Here is a tiny trained network, its code and every weight. The questions are about switching its units off for an input and a target symbol, where a switched-off unit gives its printed mean instead of its output.

import numpy as np


def w(rows, s, z=0):
    codes = np.array(rows[::2]) - 128.0
    scale = np.full(codes.shape[1], s)
    scale[-1] = z or s
    return codes * scale


def norm(h):
    return h / np.sqrt((h * h).mean(-1, keepdims=True) + 1e-5)


def f(y):
    return np.maximum(y, 0)


def softmax(a):
    e = np.exp(a - a.max(-1, keepdims=True))
    return e / e.sum(-1, keepdims=True)


def log_softmax(a):
    a = a - a.max(-1, keepdims=True)
    return a - np.log(np.exp(a).sum(-1, keepdims=True))


def net(x, mask):
    ids = ['Θαηπσφψ'.index(c) for c in x.split()]
    T = len(ids)
    res = E[ids] + P[:T]
    r = norm(res)
    for j in range(3):
        rows = slice(4 * j, 4 * j + 4)
        q, k, v = (r @ M[0][rows].T for M in (Q, K, V))
        z = softmax(np.where(np.tri(T) > 0, q @ k.T / 4**0.5, -1e9)) @ v
        o = O[0][rows]
        res = res + np.where(mask[j], z, o[:, -1]) @ o[:, :-1]
    y = f(norm(res) @ A[0][:, :-1].T + A[0][:, -1])
    res = res + np.where(mask[3:15], y, B[0][:, -1]) @ B[0][:, :-1]
    return log_softmax(norm(res)[-1] @ U[:, :-1].T + U[:, -1])


Q, K, V, O, A, B = {}, {}, {}, {}, {}, {}
E = w([
[142,209,36,166],'Θ',
[139,165,3,162],'α',
[8,12,112,183],'η',
[142,134,149,86],'π',
[145,128,121,79],'σ',
[191,127,143,155],'φ',
[127,205,148,143],'ψ',
],0.012)
P = w([
[153,143,240,148],'0',
[108,177,125,89],'1',
[178,120,142,121],'2',
[134,86,144,248],'3',
[67,123,139,108],'4',
[118,23,177,115],'5',
[136,112,131,179],'6',
[84,135,145,112],'7',
[152,62,105,171],'8',
],0.012)
Q[0] = w([
[149,42,118,163],'H1',
[143,88,110,99],'H1',
[71,113,70,126],'H1',
[220,161,93,145],'H1',
[22,168,110,92],'H2',
[119,138,116,130],'H2',
[162,164,222,104],'H2',
[47,166,57,119],'H2',
[143,232,89,172],'H3',
[114,205,67,152],'H3',
[6,118,163,205],'H3',
[51,145,178,77],'H3',
],0.011)
K[0] = w([
[96,139,144,195],'H1',
[55,138,123,133],'H1',
[93,77,132,75],'H1',
[149,169,138,136],'H1',
[92,128,91,26],'H2',
[175,68,90,115],'H2',
[167,121,138,77],'H2',
[121,138,119,122],'H2',
[146,186,143,142],'H3',
[23,125,118,70],'H3',
[101,152,89,254],'H3',
[67,145,112,47],'H3',
],0.013)
V[0] = w([
[121,46,150,132],'H1',
[115,154,194,134],'H1',
[178,197,108,120],'H1',
[53,179,134,101],'H1',
[131,158,123,160],'H2',
[46,133,146,170],'H2',
[117,85,198,243],'H2',
[119,163,132,4],'H2',
[110,68,139,173],'H3',
[183,78,126,43],'H3',
[130,98,101,153],'H3',
[65,161,111,174],'H3',
],0.011)
O[0] = w([
[103,137,126,105,53],'H1',
[76,83,163,204,160],'H1',
[56,109,144,161,213],'H1',
[69,98,141,144,109],'H1',
[108,85,141,132,199],'H2',
[96,145,116,72,133],'H2',
[118,128,149,254,210],'H2',
[185,188,149,197,4],'H2',
[168,118,153,164,109],'H3',
[94,64,119,111,40],'H3',
[101,143,85,92,129],'H3',
[137,216,112,132,152],'H3',
],0.0067,0.0036)
A[0] = w([
[158,148,211,207,4],'N1',
[81,87,99,100,214],'N2',
[142,4,94,146,64],'N3',
[54,112,153,146,13],'N4',
[143,96,121,199,111],'N5',
[109,183,141,121,191],'N6',
[141,144,81,73,98],'N7',
[139,74,130,117,96],'N8',
[152,147,106,154,53],'N9',
[110,73,110,101,54],'N10',
[134,122,82,153,166],'N11',
[183,59,80,153,184],'N12',
],0.016,0.0031)
B[0] = w([
[73,30,75,129,219],'N1',
[144,124,99,119,203],'N2',
[179,173,129,171,255],'N3',
[50,141,90,70,170],'N4',
[161,59,233,143,241],'N5',
[182,106,217,186,184],'N6',
[130,61,87,146,180],'N7',
[197,171,86,184,165],'N8',
[3,138,84,158,155],'N9',
[113,150,162,200,165],'N10',
[173,39,179,118,202],'N11',
[152,165,151,167,231],'N12',
],0.0065,0.0086)
U = w([
[137,97,6,130,76],'Θ',
[143,157,160,177,255],'α',
[194,92,133,77,133],'η',
[186,124,198,138,58],'π',
[66,49,182,176,102],'σ',
[56,111,86,152,130],'φ',
[107,210,68,189,32],'ψ',
],0.014,0.003)

Each question gives the input, a string of symbols that net reads in full, and the target symbol t.
The units are the heads (4 rows each of Q, K, V and O) and the neurons (one row each of A and B). Each row of codes is followed by its name. A weight is (code - 128) times the scale printed after its matrix; where a second scale follows, it is the last column's (O, A, B and U).
mask holds one flag per unit, heads first, then neurons. A switched-off unit (its flag False) gives its mean, the last column of its rows in O or B, instead of its output. The means were averaged over made-up inputs and are rounded, as every weight is.
A unit's drop is (log p(t) with every unit on - log p(t) with that unit switched off) / (log p(t) with every unit on - log p(t) with every unit switched off).
The circuit of an input: a set's keep is (log p(t) with only the set's units on - log p(t) with every unit switched off) / (log p(t) with every unit on - log p(t) with every unit switched off). Starting from the 12 units with the biggest drops (on a tie, the unit counted first), units are removed one at a time, each time the one whose removal leaves the highest keep (on an exact tie, the one counted first), for as long as the keep stays at least 0.8.
circuit, biggest first: the units of the circuit, biggest drop first
k most important neurons: the k neurons with the biggest drops, biggest first
which heads matter: for each layer, one digit per head in row order, 1 if its drop is at least 0.15 and else 0, layers parted by /
drop of u: that unit's drop, to one decimal
input α Θ Θ, target Θ: circuit, biggest first	[H2, H3, N3]
input σ Θ π π α, target Θ: circuit, biggest first	[H2]
input α Θ η σ φ Θ, target π: which heads matter	110
input η ψ α, target σ: circuit, biggest first	[H1, N11, N9]
input η α ψ φ σ, target η: which heads matter	010
input σ ψ Θ, target σ: 2 most important neurons	[N9, N3]
input Θ σ α α η, target φ: which heads matter	000
input Θ σ η, target α: which heads matter	100
input σ ψ α φ π, target π: 2 most important neurons	[N1, N6]
input α ψ ψ Θ, target σ: 2 most important neurons	[N5, N3]
input α η ψ ψ η, target φ: 2 most important neurons	[N5, N4]
input ψ σ σ η σ π π π, target η: which heads matter	011
input Θ α π α π, target π: which heads matter	010
input ψ Θ α η σ σ, target α: which heads matter	000
input π σ α σ α σ α α σ, target α: circuit, biggest first	[N3]
input η η σ φ σ Θ, target π: drop of N11	0.2
input η ψ ψ σ σ α, target α: drop of N11	-0.1
input α ψ ψ, target σ: drop of H1	0.1
